Below are the code and all the weights of a small trained network. Each question names an input and a target symbol and asks about switching units off, where a switched-off unit gives its printed mean instead of its output.

import numpy as np


def w(rows, s, z=0):
    codes = np.array(rows[::2]) - 128.0
    scale = np.full(codes.shape[1], s)
    scale[-1] = z or s
    return codes * scale


def f(y):
    return np.maximum(y, 0)


def softmax(a):
    e = np.exp(a - a.max(-1, keepdims=True))
    return e / e.sum(-1, keepdims=True)


def log_softmax(a):
    a = a - a.max(-1, keepdims=True)
    return a - np.log(np.exp(a).sum(-1, keepdims=True))


def net(x, mask):
    ids = ['αγδεητψω'.index(c) for c in x.split()]
    T = len(ids)
    res = E[ids] + P[:T]
    r = res
    for j in range(2):
        rows = slice(3 * j, 3 * j + 3)
        q, k, v = (r @ M[0][rows].T for M in (Q, K, V))
        z = softmax(np.where(np.tri(T) > 0, q @ k.T / 3**0.5, -1e9)) @ v
        o = O[0][rows]
        res = res + np.where(mask[j], z, o[:, -1]) @ o[:, :-1]
    y = f(res @ A[0][:, :-1].T + A[0][:, -1])
    res = res + np.where(mask[2:26], y, B[0][:, -1]) @ B[0][:, :-1]
    return log_softmax(res[-1] @ U[:, :-1].T + U[:, -1])


Q, K, V, O, A, B = {}, {}, {}, {}, {}, {}
E = w([
[168,144,106,226,106,153,147,79,109,130,51],'α',
[115,99,101,185,110,168,62,94,96,22,19],'γ',
[226,139,20,155,48,105,105,174,156,133,183],'δ',
[57,58,95,50,71,141,149,176,138,162,119],'ε',
[253,43,74,140,181,83,116,129,117,45,41],'η',
[193,122,10,146,116,166,96,174,34,62,87],'τ',
[130,123,152,131,30,41,216,117,148,250,55],'ψ',
[78,23,162,182,37,55,126,140,54,93,128],'ω',
],0.018)
P = w([
[100,165,148,118,118,150,182,171,196,148,125],'0',
[179,103,71,76,97,130,62,66,86,130,169],'1',
[50,114,52,206,118,53,149,199,140,185,71],'2',
[158,101,108,78,86,135,82,60,103,160,179],'3',
[157,166,205,97,67,201,197,210,206,96,189],'4',
[106,119,46,83,228,94,128,42,148,110,210],'5',
[125,156,183,164,156,104,174,233,178,50,49],'6',
[236,93,144,53,86,201,29,60,88,126,106],'7',
[129,236,96,138,109,82,151,214,184,101,83],'8',
[145,16,32,139,93,80,77,77,101,93,179],'9',
[120,152,102,193,114,102,172,251,187,85,61],'10',
],0.012)
Q[0] = w([
[188,122,210,101,99,180,62,118,105,179,131],'h1',
[191,109,169,121,48,158,52,195,108,154,66],'h1',
[85,254,207,184,248,149,175,187,155,135,193],'h1',
[6,100,146,190,186,87,111,187,95,114,136],'h2',
[116,150,135,85,167,186,99,99,175,133,177],'h2',
[153,108,142,133,64,155,137,145,92,86,104],'h2',
],0.0085)
K[0] = w([
[175,147,247,73,96,249,249,67,144,79,209],'h1',
[181,175,171,118,91,254,149,144,150,80,195],'h1',
[156,109,92,78,100,128,9,12,75,198,153],'h1',
[87,98,99,154,95,93,124,139,103,94,106],'h2',
[104,118,125,76,184,172,102,41,107,144,181],'h2',
[114,146,165,163,150,202,148,184,148,90,154],'h2',
],0.0087)
V[0] = w([
[35,50,178,107,139,163,103,116,117,63,57],'h1',
[170,212,45,38,92,216,89,185,82,91,122],'h1',
[177,1,106,193,244,127,111,13,123,48,168],'h1',
[92,63,197,131,105,157,51,108,83,103,134],'h2',
[105,115,112,100,115,43,108,107,124,73,201],'h2',
[131,134,135,99,173,122,93,132,128,167,174],'h2',
],0.0064)
O[0] = w([
[126,218,234,24,132,142,43,131,63,114,88,144],'h1',
[100,164,20,172,148,35,110,96,108,185,143,248],'h1',
[132,175,16,49,141,171,184,58,189,204,87,75],'h1',
[143,151,24,134,96,85,127,125,117,94,142,85],'h2',
[93,110,116,80,101,42,134,80,117,75,187,83],'h2',
[254,108,112,132,72,125,110,139,94,103,96,50],'h2',
],0.0087,0.011)
A[0] = w([
[164,109,181,70,106,218,114,109,134,117,119,2],'n1',
[83,93,101,125,88,180,125,91,151,79,118,149],'n2',
[118,193,118,154,118,137,222,208,85,150,113,94],'n3',
[109,108,85,126,107,146,177,241,177,112,104,136],'n4',
[91,163,100,145,125,121,166,167,93,71,68,152],'n5',
[120,144,174,182,131,144,148,228,176,85,103,123],'n6',
[157,107,114,86,137,125,78,115,91,75,245,88],'n7',
[181,195,142,125,128,140,179,246,210,110,77,83],'n8',
[168,112,127,79,90,59,111,129,98,166,197,183],'n9',
[127,180,137,189,127,165,164,148,107,132,63,150],'n10',
[116,59,166,91,148,122,129,72,135,171,161,138],'n11',
[182,80,116,103,147,94,117,92,116,101,124,131],'n12',
[109,100,103,165,34,132,139,2,136,78,176,177],'n13',
[102,148,81,117,165,130,121,152,58,70,114,127],'n14',
[87,212,137,152,121,186,173,154,180,117,79,60],'n15',
[149,131,124,100,155,87,79,37,101,167,133,137],'n16',
[138,100,117,186,140,128,190,143,150,135,95,165],'n17',
[116,182,125,97,178,122,102,145,153,160,70,159],'n18',
[148,154,153,115,108,103,120,183,214,206,177,133],'n19',
[96,174,108,150,169,159,95,111,112,84,169,102],'n20',
[94,158,123,214,148,154,203,231,218,124,119,86],'n21',
[139,138,120,196,133,164,103,88,139,228,120,112],'n22',
[96,101,115,96,21,101,126,146,94,124,146,156],'n23',
[76,177,159,110,112,93,208,170,120,113,129,58],'n24',
],0.0088,0.0059)
B[0] = w([
[162,254,53,124,109,51,170,114,73,93,165,144],'n1',
[173,98,125,194,109,121,162,194,158,170,153,158],'n2',
[113,170,133,173,176,244,197,181,184,120,21,197],'n3',
[75,98,144,72,145,142,63,157,89,131,88,198],'n4',
[149,196,136,65,83,135,150,129,205,116,216,238],'n5',
[46,128,53,108,92,114,190,76,187,119,194,203],'n6',
[112,149,188,143,84,132,86,69,127,163,76,170],'n7',
[160,24,139,111,180,42,104,82,59,199,134,167],'n8',
[159,149,164,191,162,153,81,115,123,88,121,171],'n9',
[129,144,132,181,160,166,155,196,178,134,118,210],'n10',
[117,199,143,165,175,160,197,166,200,154,182,141],'n11',
[132,160,94,138,63,152,117,115,170,170,140,159],'n12',
[189,117,131,50,170,99,170,135,134,154,101,170],'n13',
[154,84,178,169,147,113,173,146,153,135,113,250],'n14',
[127,128,87,156,105,70,138,63,127,111,153,168],'n15',
[86,101,59,94,145,188,99,121,79,82,135,181],'n16',
[166,212,179,70,124,87,74,166,132,184,148,204],'n17',
[87,113,139,105,43,131,62,145,109,154,171,204],'n18',
[116,71,107,179,180,134,91,127,134,34,131,162],'n19',
[104,115,153,158,157,73,113,140,140,158,109,188],'n20',
[89,91,120,81,114,121,163,65,94,145,69,222],'n21',
[124,112,118,110,140,126,166,111,126,84,155,195],'n22',
[143,102,78,112,136,136,186,151,129,113,77,175],'n23',
[145,186,171,126,118,102,143,129,109,110,56,151],'n24',
],0.0074,0.014)
U = w([
[200,115,171,171,239,217,132,211,195,110,83,252],'α',
[37,139,135,88,195,177,74,107,57,52,90,153],'γ',
[205,100,160,125,99,46,126,153,120,255,161,108],'δ',
[120,112,227,222,183,90,101,74,100,135,24,86],'ε',
[160,120,70,146,64,211,211,38,156,159,103,73],'η',
[70,80,74,205,246,74,102,78,74,106,173,108],'τ',
[93,129,122,196,42,98,110,113,173,175,226,122],'ψ',
[197,177,131,123,108,66,204,107,82,67,80,109],'ω',
],0.0062,0.0038)

Each question gives the input, a string of symbols that net reads in full, and the target symbol t.
The units are the heads (3 rows each of Q, K, V and O) and the neurons (one row each of A and B). Each row of codes is followed by its name. A weight is (code - 128) times the scale printed after its matrix; where a second scale follows, it is the last column's (O, A, B and U).
mask holds one flag per unit, heads first, then neurons. A switched-off unit (its flag False) gives its mean, the last column of its rows in O or B, instead of its output. The means were averaged over made-up inputs and are rounded, as every weight is.
A unit's drop is (log p(t) with every unit on - log p(t) with that unit switched off) / (log p(t) with every unit on - log p(t) with every unit switched off).
The circuit of an input: a set's keep is (log p(t) with only the set's units on - log p(t) with every unit switched off) / (log p(t) with every unit on - log p(t) with every unit switched off). Starting from the 12 units with the biggest drops (on a tie, the unit counted first), units are removed one at a time, each time the one whose removal leaves the highest keep (on an exact tie, the one counted first), for as long as the keep stays at least 0.8.
circuit, biggest first: the units of the circuit, biggest drop first
unit that matters most: the unit with the biggest drop
top k neurons: the k neurons with the biggest drops, biggest first
which heads matter: for each layer, one digit per head in row order, 1 if its drop is at least 0.15 and else 0, layers parted by /
input γ γ γ α γ γ γ ω ε η, target γ: unit that matters most	h1
input τ δ γ τ α η ψ ω, target α: which heads matter	10
input ψ τ δ δ η τ τ γ η ε, target τ: circuit, biggest first	n5; n17
input τ ε τ η τ τ τ ε γ, target ψ: top 2 neurons	n5; n18
input ω ε τ ψ, target ω: circuit, biggest first	n1; h1
input ε τ δ τ, target ε: circuit, biggest first	h1; n7
input ψ τ τ γ ω, target ω: which heads matter	00
input ε η τ γ, target ε: which heads matter	10
input τ ψ τ τ ψ α τ ε, target ψ: circuit, biggest first	h1; n6
input ε τ τ δ τ γ τ α, target τ: circuit, biggest first	h1; n16
input γ τ ψ η, target γ: circuit, biggest first	h1; n16
input τ ψ τ τ τ τ ψ γ ω η, target ψ: circuit, biggest first	h1; n6; n12
input ψ τ γ τ τ γ τ ε, target τ: circuit, biggest first	h1; n5
input ε γ ψ, target ε: unit that matters most	n21
input γ τ ψ ε ψ η α τ ψ α, target α: circuit, biggest first	h1; n21
input τ ψ τ ε τ δ, target τ: circuit, biggest first	n5; n19
input τ τ τ τ ψ τ τ ψ ε, target γ: circuit, biggest first	n4; n14
input γ η ω, target ω: which heads matter	01
input τ η τ, target α: which heads matter	00
input ψ τ γ τ ω ε, target γ: circuit, biggest first	h1
input δ τ ω τ, target δ: top 3 neurons	n13; n17; n3
input ε δ ψ ψ, target ε: circuit, biggest first	h1; n5
input η τ τ ψ η η τ τ η, target δ: which heads matter	00
input γ γ τ ψ τ ω η τ η γ, target η: which heads matter	10
input η τ ψ τ τ γ γ γ δ, target τ: which heads matter	00
input η τ τ τ, target η: which heads matter	10
